Below are the code and all the weights of a small trained network. Each question names an input and a class and asks about switching units off, where a switched-off unit gives its printed mean instead of its output.

import numpy as np


def w(rows, s, z=0):
    codes = np.array(rows[::2]) - 128.0
    scale = np.full(codes.shape[1], s)
    scale[-1] = z or s
    return codes * scale


def f(y):
    return y / 2 * (1 + np.tanh(0.7978845608 * (y + 0.044715 * y**3)))


def log_softmax(a):
    a = a - a.max(-1, keepdims=True)
    return a - np.log(np.exp(a).sum(-1, keepdims=True))


def net(x, mask):
    res = np.array(x, float).reshape(1, 4) / 4 @ E
    y = f(res @ A[0][:, :-1].T + A[0][:, -1])
    res = res + np.where(mask, y, B[0][:, -1]) @ B[0][:, :-1]
    return log_softmax(res[-1] @ U[:, :-1].T + U[:, -1])


A, B = {}, {}
E = w([
[77,127,157,31,153,196,165,67,28],'x0',
[220,129,134,180,150,66,154,9,58],'x1',
[179,254,86,94,216,191,38,92,159],'x2',
[146,108,140,136,128,144,115,126,134],'x3',
],0.012)
A[0] = w([
[156,111,76,174,165,109,117,60,162,37],'n0',
[141,106,70,220,95,71,101,124,165,48],'n1',
[170,183,154,66,111,74,82,148,192,139],'n2',
[115,124,186,136,48,91,160,78,2,128],'n3',
[138,163,156,216,122,79,129,157,153,196],'n4',
[74,122,153,58,79,197,107,232,142,158],'n5',
[120,175,115,163,179,143,111,180,221,151],'n6',
[154,154,120,150,144,162,96,177,196,128],'n7',
[138,146,213,11,97,248,159,99,82,103],'n8',
[130,115,61,241,102,59,139,104,205,36],'n9',
[182,202,83,132,167,212,109,92,113,9],'n10',
[164,96,153,91,125,137,115,125,152,116],'n11',
[112,128,85,96,155,149,108,171,154,136],'n12',
[165,126,136,162,56,47,40,146,147,177],'n13',
[96,171,190,130,192,78,116,166,140,133],'n14',
[22,89,106,110,71,218,127,147,157,21],'n15',
[69,28,150,180,122,92,211,194,164,45],'n16',
[159,119,199,95,118,114,152,81,61,99],'n17',
[121,26,170,94,135,81,112,84,59,108],'n18',
[115,151,104,149,116,146,189,70,188,121],'n19',
[155,104,148,112,121,222,148,111,189,111],'n20',
[204,147,155,155,196,61,158,89,127,170],'n21',
[146,179,51,126,131,103,135,208,142,142],'n22',
[128,53,154,152,62,92,202,230,85,220],'n23',
[97,173,183,112,140,89,140,130,116,113],'n24',
[141,172,97,113,96,129,161,142,206,122],'n25',
[176,133,82,113,143,153,18,218,201,134],'n26',
[87,124,121,38,127,153,90,101,105,42],'n27',
[178,84,148,172,128,120,161,143,142,97],'n28',
[200,153,109,151,140,47,123,43,112,37],'n29',
[94,111,137,168,108,139,123,82,174,120],'n30',
],0.0097,0.011)
B[0] = w([
[136,151,103,170,135,174,169,129,160,144],'n0',
[94,134,137,95,118,93,57,129,110,166],'n1',
[145,86,134,141,124,138,163,138,132,160],'n2',
[190,74,207,136,64,142,164,201,46,212],'n3',
[138,144,89,178,143,150,117,87,200,189],'n4',
[93,174,94,154,194,115,102,74,159,214],'n5',
[134,80,145,155,97,178,181,156,62,185],'n6',
[181,123,152,116,91,153,173,170,130,171],'n7',
[64,217,98,87,181,135,98,83,169,198],'n8',
[71,111,151,82,167,59,48,80,66,174],'n9',
[47,184,143,99,163,67,51,52,122,160],'n10',
[107,121,130,132,123,120,146,102,140,127],'n11',
[139,104,116,128,114,145,199,131,148,161],'n12',
[116,202,90,113,180,158,129,121,170,190],'n13',
[116,110,139,152,105,128,131,138,154,138],'n14',
[58,121,162,94,137,49,2,103,53,168],'n15',
[108,188,26,220,177,180,192,84,221,201],'n16',
[150,124,156,91,83,108,161,167,82,173],'n17',
[149,74,131,108,76,105,130,186,77,187],'n18',
[136,141,130,135,139,124,123,147,132,130],'n19',
[133,131,120,119,139,134,174,141,148,140],'n20',
[120,145,134,73,148,94,78,80,158,190],'n21',
[163,107,154,154,151,122,199,152,122,164],'n22',
[61,171,139,84,191,80,83,53,135,251],'n23',
[150,130,143,143,156,133,134,110,105,131],'n24',
[138,83,156,157,116,123,168,153,104,151],'n25',
[157,62,148,158,69,148,153,141,123,199],'n26',
[154,119,78,188,198,180,174,89,215,151],'n27',
[136,151,113,85,141,76,124,138,110,154],'n28',
[109,189,94,150,216,167,120,31,223,172],'n29',
[104,139,105,116,121,120,129,136,159,134],'n30',
],0.0087,0.022)
U = w([
[156,224,2,166,193,237,155,115,220,219],'0',
[115,187,160,9,172,25,16,115,110,5],'1',
[239,14,247,109,25,155,196,212,65,210],'2',
],0.0085,0.0013)

Each question gives the input, the list of numbers given to net, and the class t.
The units are the neurons (one row each of A and B). Each row of codes is followed by its name. A weight is (code - 128) times the scale printed after its matrix; where a second scale follows, it is the last column's (A, B and U).
mask holds one flag per neuron, in row order. A switched-off neuron (its flag False) gives its mean, the last column of its row in B, instead of its output. The means were averaged over made-up inputs and are rounded, as every weight is.
A unit's drop is (log p(t) with every unit on - log p(t) with that unit switched off) / (log p(t) with every unit on - log p(t) with every unit switched off).
The circuit of an input: a set's keep is (log p(t) with only the set's units on - log p(t) with every unit switched off) / (log p(t) with every unit on - log p(t) with every unit switched off). Starting from the 12 units with the biggest drops (on a tie, the unit counted first), units are removed one at a time, each time the one whose removal leaves the highest keep (on an exact tie, the one counted first), for as long as the keep stays at least 0.8.
units of the circuit, in order: the units of the circuit, biggest drop first
k most important neurons: the k neurons with the biggest drops, biggest first
drop of u: that unit's drop, to one decimal
input [-1,-2,-6,3], class 0: units of the circuit, in order -> n16
input [3,1,4,2], class 1: 3 most important neurons -> n16, n10, n4
input [8,0,4,-7], class 0: 2 most important neurons -> n27, n23
input [3,5,8,-4], class 1: 2 most important neurons -> n10, n16
input [4,1,7,6], class 1: 3 most important neurons -> n10, n16, n4
input [-4,2,0,7], class 1: 3 most important neurons -> n16, n9, n1
input [-5,7,-1,8], class 1: 2 most important neurons -> n9, n16
input [4,4,7,-4], class 1: 2 most important neurons -> n10, n16
input [-1,0,-5,7], class 0: 2 most important neurons -> n16, n15
input [8,1,-5,-5], class 2: 2 most important neurons -> n3, n18
input [-7,0,3,5], class 2: drop of n26 -> 0.1
input [5,7,-3,-8], class 2: drop of n3 -> 0.4
input [8,5,-6,-5], class 2: drop of n3 -> 0.5
input [7,7,-3,1], class 2: units of the circuit, in order -> n3
input [-3,0,3,-2], class 2: drop of n16 -> 0.2
